Each row is followed by its class.
[ 142  132  -38  -19  -37   85  -43  188 -286   26   82 -336 -109   -7
   27  146  -20  115    7  -12 -415  -29 -100  218   78   86  275  146
 -159   15  -13  244  154  124]	Q_516
[  63  -91  270   39   71  127  -26  168 -312   95  -63 -189 -159  -95
    0 -123   97  169  184  -12 -279   52  150   -9 -152  219  177  191
  166  -83  186   35  337  203]	Q_844
[ -49  -17   10  -31 -161 -120   37    8  -58   51  -10  185  244 -313
  142  -60   84   17   93   59   30  112  163  207   33  152 -165   28
  -95 -110  387   60   19 -440]	Q_164
[  12  419  455 -187    9 -294   74   50   63  180 -438 -166 -390  511
 -384   93 -260  435  368 -583    3  322  146  183    4   51  219 -196
  119  353  -77  -81    2  225]	Q_472
[  10   44  164  235  162 -300  113   18 -275  158 -335 -201 -444  353
 -377 -183  178  134  155 -327 -482   66  -35   -3  -42   79  169   75
  -37   92  -80  -55  121  540]	Q_637
[-165  187   32 -567  -64  -23  -89  -39  111  -96  -29 -271  215  107
  -62   29   39  185  237  365   66 -246  254 -142 -106  103  374  229
  -15  309  199   11  161  479]	Q_105
[ 152  -46 -313   19 -346  362  397  150  257 -208   22   42  312 -130
  276  -29  135  -35  327  361  -21  -76   61  179  -91 -185 -237   98
 -300 -240 -182  217  150 -195]	Q_813
[ -24  200   15 -348 -129  188  -93   47  181  137   94 -153  -85 -105
  142 -197 -205   87   90 -191  431  -84  183   40 -202  266 -356 -253
  -56   68   74  241  114   -7]	Q_105
[  32 -188  -47 -300   57  -95  396  208  261   50  -63 -421   81  154
 -109   11 -100  138  108 -316  278 -591   19 -346 -169  -36 -239 -201
   41  -17  -48 -101   68  430]	Q_516
[  82  -74  125   76  296 -234 -164   40 -110  306  -43 -234 -382  249
   13 -352  -92  166  127 -202 -353  -52  148 -162 -172   81    7  -71
  -97   96  -17   94  138  388]	Q_192
[   8  138 -107   67 -188   78  115  -38 -166 -135   29  163  220 -157
   -5   93  166    5   95  106  -98   77   30  117  115  -21  -50   98
   34 -108  295  -70   16 -288]	Q_637
[  34  -96  -44  294 -131  205  138   78 -343 -164  249  115   45 -395
  328  -90  283 -101  199  449 -478  147  225  170   53   81   45  279
 -126 -292  103 -106  307 -462]	Q_472
[   1  204 -174  213 -393   14   91 -152 -143  -43  -19  424  117  -65
  -76    6  197 -156  -54   61  150  284  123   67   30   39 -343 -166
 -130 -114  183  139 -162 -461]	Q_813
[-290 -181   45 -296    7  -75   -5  233   67  -21  129 -148   -2  -47
  -31  311   10  131  197    5  263 -152  333 -323  -72  262 -201 -279
  312  -27  441 -236  147   53]	Q_59
[ -45  -77  234   13   54 -304  200  219  -96  183 -196 -269 -245  134
  -63 -148   90   63  213 -114 -207 -130  138 -124 -276  295   91    9
  -97   51  -15   43  304  355]	Q_59
[-263  -54  155 -210  127 -160  195  188  174   55   41 -293 -259  200
  218 -247 -219  297  132 -397 -256 -118  142  -44 -159  175 -229 -313
  129  -68  109   10  152  118]	Q_59
[-119  -71   68 -235   81 -131   82  201  -95    8   77 -400   44   -9
   -9  -59  -74   88  247   -3  -80 -317  173 -137 -188  168  -16   92
  123   88   68  -40  264  231]	Q_192
[ -51   48  259  434   -7  366  430  288  100   88 -195 -263 -550  251
 -159  117  132   72 -108  -29 -490  310 -147  380  158    6  599  157
 -170   86 -773  287   65  555]	Q_813
[  24   -9  190  170   61   14  -26  144 -158  251 -164 -201 -371  -24
   27 -333   62  147   47 -259 -299  115   54   -5 -129  230  -14   30
 -167  -92  -53   99  269  191]	Q_11
[ -70 -131  110 -331 -170   21  260   10  206   64  165 -213   79 -119
  101 -144  -69   99  497  -57 -209 -345  192 -432 -433  132 -253  -27
  -26   93  111  -79  262   76]	Q_59
[ 113 -143  265  255   42  104   30   98 -148  265 -304 -143  -62 -297
  130 -292  157  171   40 -124 -178  100  -81   77  -20  156  302  235
  138  -20    6  -46  202  108]	Q_374
[ -94  -34  168 -373   76 -378  212    5   47    3    5 -317  -41  141
 -132 -189 -149  229  381  -95   94 -355  268 -252 -185   90  -46  -94
  335  216  272 -131  125  395]	Q_105
[   2  538   46  115 -287  308  103   72 -369 -297   82  -56  133 -256
  199  352  149   50  228  361 -509  368  -25  435  254   34  348  286
  173  -56  -25  -26  225 -546]	Q_374
[  48  -56   70  121  206    2  206  251  -50  120 -332 -425 -170  192
    4  -99   88   91  105  -88 -173 -178   49   33 -182  164  135   82
  -33  -75 -177  143  326  400]	Q_637
[  44  137   70   24  266   78  -90   29   51  304 -175 -263 -278  141
   89 -450 -193  152   70 -366 -147  -80  102  -79 -241  114 -119  -69
 -221  101   65  234  168  134]	Q_472
[-228  -91   49 -369  -54 -349  106  278 -115   -2  236 -430   -4  -72
   98  -10   26   91  496  240  -64 -263  372  132 -221  353  -73  102
  -63  106  140   66  395  156]	Q_637
[-275 -181   73 -185  275  -70 -204  179  212  343   42 -304   99   18
  282 -155 -139   61  -84 -256  277 -273   14 -376 -225  108 -132 -221
  143   17  282  132   96  200]	Q_192
[ -34   58  134 -269   11  -30   33  148   -7  103  143 -267    4  -20
  -43 -114 -201  145  155 -249  -16 -298   98 -194 -187  190 -120   23
   41   83   55   -7  206  159]	Q_637
[ -47   31  211   -1   82 -115  129   88   -7   90 -185 -219 -345   87
  -28 -346  -49  196  -28 -262 -134  111   52  166  -52  219  -36 -117
  -62  -28 -142  118  118   93]	Q_374
[-148 -123   43 -276  110 -163   -7  149  196  144   33 -336   57   10
  119 -131 -123   47  276   25  157 -365  137 -378 -258   91 -138  -93
   42  147  206   81  182  264]	Q_472
[-194  100  117 -286   18 -230   10  139  -46  112  126 -226   -7  -12
 -158 -174 -183   33  113 -162   72 -190   81 -132  -64  163  -39   12
 -103  132  195  138  118   70]	Q_105
[ -23  -62  -35 -255  -29 -145  141   36    8   -7  210 -220  -51   16
  -11   18 -164  109  356 -114   -6 -183  251 -207  -98   63   -4 -175
  169  102  261   37  104  220]	Q_844
[ 119  -19  -30   68  112  166 -158   77  -17  252  -93  -89 -257  128
   87 -200   -5  115  128 -391 -210  -71   99 -142 -382  199 -342 -101
 -258  -91   79  128  290  205]	Q_164
[-218   52  -65 -242   24 -105  -33  188   69  124   87 -328   34  -30
   72 -145 -162   90  143 -173  107 -168   69 -214 -155  150 -151 -151
  -26   82  234  256  164   31]	Q_374
[  -7  133   86 -264  256   55 -370  -20   -8  101 -113 -158  358  -51
  348  162   18   41   20  110  -81 -106   89 -345 -229  180  274   51
   76   30  899  267  196  -90]	Q_844
[-288 -255   27 -408   90 -140 -269   17  166  229  -10 -305   -4  -14
  122 -349 -104  204  217  -79  434 -228  253 -433 -286  195 -320 -324
  408   -1  617  191  164  465]	Q_11
[-156 -199  143 -221  -56 -308  217  117    9  132  -88 -229   87    9
  -50 -336  -16  170  328  -58  155 -219  305 -338 -252  177 -226 -137
  207  -62  404   84  208  147]	Q_813
[-119  113   69 -297  142 -229  -27   62   -8    8   47 -195   21  254
 -105  -86 -168  157   65 -170   90 -206  148 -243 -168  105  -25 -108
   48   81  306   73  144  171]	Q_374
[ -87   20 -151 -261   96 -136 -154 -105  282  257    1 -217  146 -265
   42 -397 -143   -9  299   20  315 -282  127 -306 -168  -34  -56   25
  114  394  213  187  -50  353]	Q_164
[  61   25    1  110 -391  -24  153 -185 -188  -53   11  313  183 -252
  159  112  267 -103  261  283 -376  284  198  351   67  106   17  120
 -118  -80  107    5  -41 -486]	Q_59
[ -67 -194 -131  242  369  -17  -39  222  -53   36 -580 -303  110   73
   24   13  256 -129  -68  142  -20 -181  -14  -67 -119   61  211  234
  140   21   -4  142  114  397]	Q_844
[ -28   10  117  142  131   42  -64  -31   36  167 -107  -78 -505  -46
  -41  -15   96  129  244 -300 -346  138   77 -119 -117  175 -207 -165
    8  157   54 -302   70   49]	Q_59
[ -10 -177   -6  -84 -225  -46  396  151  -28  -88   99 -141 -142  186
   63  -63  -36  298  264  -24 -149 -122  227  144  -73  -14 -206 -151
  162  -91 -299  -96   90  292]	Q_844
[ -73   94  -30 -109 -102  -92  -69   -9 -190   -5   29   69  253 -154
   18    9  133  -76   38   73   -2   91  122  -35   -9  144  -19   25
 -172 -114  524  126   88 -350]	Q_192
[  -9   68   21 -180 -217 -383  304   77  -85 -171  129  -77  100  -92
 -111 -232 -224   19  232   66  209 -281  136 -245  -31   61  -60  -72
  305   85  114  -49  103   92]	Q_105
[  99  -23  217  140  131  210  114   48  136  377 -270 -187 -294  239
  290 -254  192  316   76 -433 -693  -12   24   16 -413  130 -173   12
 -356  -20 -157  118  174  310]	Q_164
[-187  -75  142 -228   -5 -429  186  163  -10  109   40 -315  -40   50
 -117 -125  -97   68  187 -176  -34 -234  122 -202 -116  156    5  -68
    5  141  152   92   96  209]	Q_516
[ -52  388   -5 -143 -231 -157 -369   14 -296  -47   65  404  281 -321
  -73 -238  -15 -180  141 -124  192  345  262   -1   89  209  -92  138
 -153  -24  579  174   28 -576]	Q_472
[-263   33  -50 -241  -63   71   78  149  193  215  217 -306 -109 -172
  315 -208  -81   75   12 -308  -68 -102  131  -84 -149  303 -306 -298
 -363  -34  321  327  126 -169]	Q_516
[ -12 -259  -39 -225 -107   40   86   53  312  277    3 -115  136  103
  116    3    5  100   50 -334  -22 -238  123 -229 -301  136 -235 -149
 -391   36  115  241  -32  153]	Q_813
[  70  -48   70  161  115   81  -43   -2 -169   68  -70 -122 -219   56
   42  -83  106  201   24   -6 -263  138  114  -31  -31    7  225   27
  176  -41  186   69  117  280]	Q_11
[-102   48  -71   -3 -136 -122  -71  -52 -185  -42  -24  206  197 -142
   42   89  194  -39  173  197  -46  165  217   78   37   83  -43   40
   56  -46  391  -58    4 -332]	Q_59
[-293 -111  129   57  179 -380  333  361 -300  243 -132 -246  274    6
  136 -136   87  105 -322 -114   78 -222   30  305   26  243 -102   22
 -230 -357  650  283  183 -330]	Q_11
[ -77   82    9 -144   43 -246  165  222  -14   -2   -8 -306  -39  118
 -242  -92 -303   63  329 -241  -11 -284  134 -253  -89   18  -38   13
  101  245  -38   23  112  227]	Q_472
[ -61  100   51 -192  -76 -122  101    6 -106  -33  162  -86   91   32
  -70 -192 -158   10  140  -82  -18 -269  124 -148 -227   80 -354   29
   13  -29   85   22  158  -36]	Q_11
[-170    0  161 -308 -420 -514 -110    8 -158  135  305  259  487 -229
  235  -21  219  -86  178  195  134  213  328 -191   26  167  173  -42
   52  -80  532  295  -66 -226]	Q_637
[ -69   34 -109   36 -115  170 -205   36 -225   15   65   89  181 -226
  143   77  143   35   58  151  -45  179  129  -26   26   68  -65   21
   47 -135  474  119   84 -382]	Q_105
[-208  -13  165 -222  113 -323  169   46  -50  309 -221 -383  234  -87
   35 -396  144  -49   15   17  210 -408  175 -412 -353  364  -15   24
 -171  -25  564  212  311   89]	Q_813
[-146 -254  204 -349  250    8 -174  341  210  364 -346 -429  323  -90
  242 -180   34   19  131 -118  378 -376  149 -166 -284  326   82  148
  -34  -28  357  285  313  376]	Q_472
[ 110 -105  161  210   33 -167  -63 -257    2   91   -1  192 -180   -5
 -134  -62  180 -109   89   51 -462   41 -102 -256  -64 -100    3   97
  -49  223   27 -120 -178  155]	Q_516
[   8   95  -28   -1 -110   78  -69 -122 -242  -48  112  206  162 -283
  -76  -22   51   22  101  162  133   68  108   45   93   14  -78  102
   62  -57  458 -177   75 -422]	Q_105
[-196 -100  168 -405  159 -451 -150  217  -33  265   72 -470    8   37
   31  -93  -88  165  324  -90    4 -284  259 -384 -216  296    7 -101
  146  155  495  204  224  353]	Q_637
[ -48  -96  120 -142   35  -79 -197    3   38  148  131  -77  -72  -17
   -1  -46  -78   81    5 -263  -91  -76   10 -368 -110  124  -20 -103
   75   86  234   -4    7  172]	Q_813
[  14  -20  102  142 -173  191  -40  -25  -94   68  -17  282  125 -167
  171   24  244   22   90  -35 -274  254   -4   35  -10   28  -82   77
 -123 -185  331    4   50 -359]	Q_105
[ 222  -95   17  361  380  127 -192  -17   90  265 -504   -3 -150  238
   -4  -51  225   15  -55 -195 -267  -53   74  -56 -138   28  165  225
  -61  175 -233  -55  -43  531]	Q_637
[ -66  -50  233   60  127   46   15  233  -90  270 -174 -212 -168  133
   49  -90   65   64   14 -306 -129   46  148 -103 -215  283   77  -50
 -116 -125  148  280  271  136]	Q_105
[-108  -29  367 -409 -152  -71 -160  102  -79  197  398 -253 -121  -66
  119 -261 -257  120  337 -190 -163  -45  180 -313 -223  314  -69 -157
  229  -68  329  343  300  196]	Q_813
[-232  -15   43 -351   -9  -92   16  314  114   40  102 -469   61 -136
  239   -1  -39   32  281  159   13 -232  211 -137 -119  268    0    1
    0    2  140  213  321  212]	Q_11
[  79   67  272  153   74 -290  -37  157 -237  266 -419 -105 -192  140
  -98 -239   93   73  166 -322 -121  151  155   17 -215  248  116   87
  -93   83   32  126  192  154]	Q_472
[-103  183  -61    2 -130 -173   12  129 -324  -98   -1   58  296  -37
  -85  136   81  -10  132  181  -15  112  158  -53   66   74   96   75
   36  -96  504  160  152 -357]	Q_374
[  30  -76  176  129  130  562 -266   55   -4  158  270  -89 -541 -156
  336 -209   32  206  -37 -169 -672  297  -99  215   21  170  -96  -23
 -278 -285  -80   56  273  -70]	Q_637
[-250   -9  108 -429   10 -170  -47  -33   38  110  140 -117  112   59
   14   46   44   71  188 -136  140 -115  364 -366 -265  254 -203 -232
  -43    6  659   83  126 -110]	Q_105
[  58 -140  187  148  -94  709 -118   82   17  118  177  -47 -399  -36
  330  -58   80  234 -199 -155 -451  278  -85  100 -129  196  -49 -123
  -92 -319 -101  205  228   77]	Q_813
[ -91 -163  -17    2 -231 -404  251  -12 -136  222 -109  101   78   37
  -24 -564  131   10   97 -165  175  -84  284 -203 -206  135 -223 -181
   21 -140  174  173   13  194]	Q_59
[-145  -73 -321 -192 -158  374  -98  -22  220   72  278 -251   28 -113
  491  127   29   -2  101  123   43 -138  -68 -131 -146   60 -125 -315
 -211 -104  305  253  201   45]	Q_472
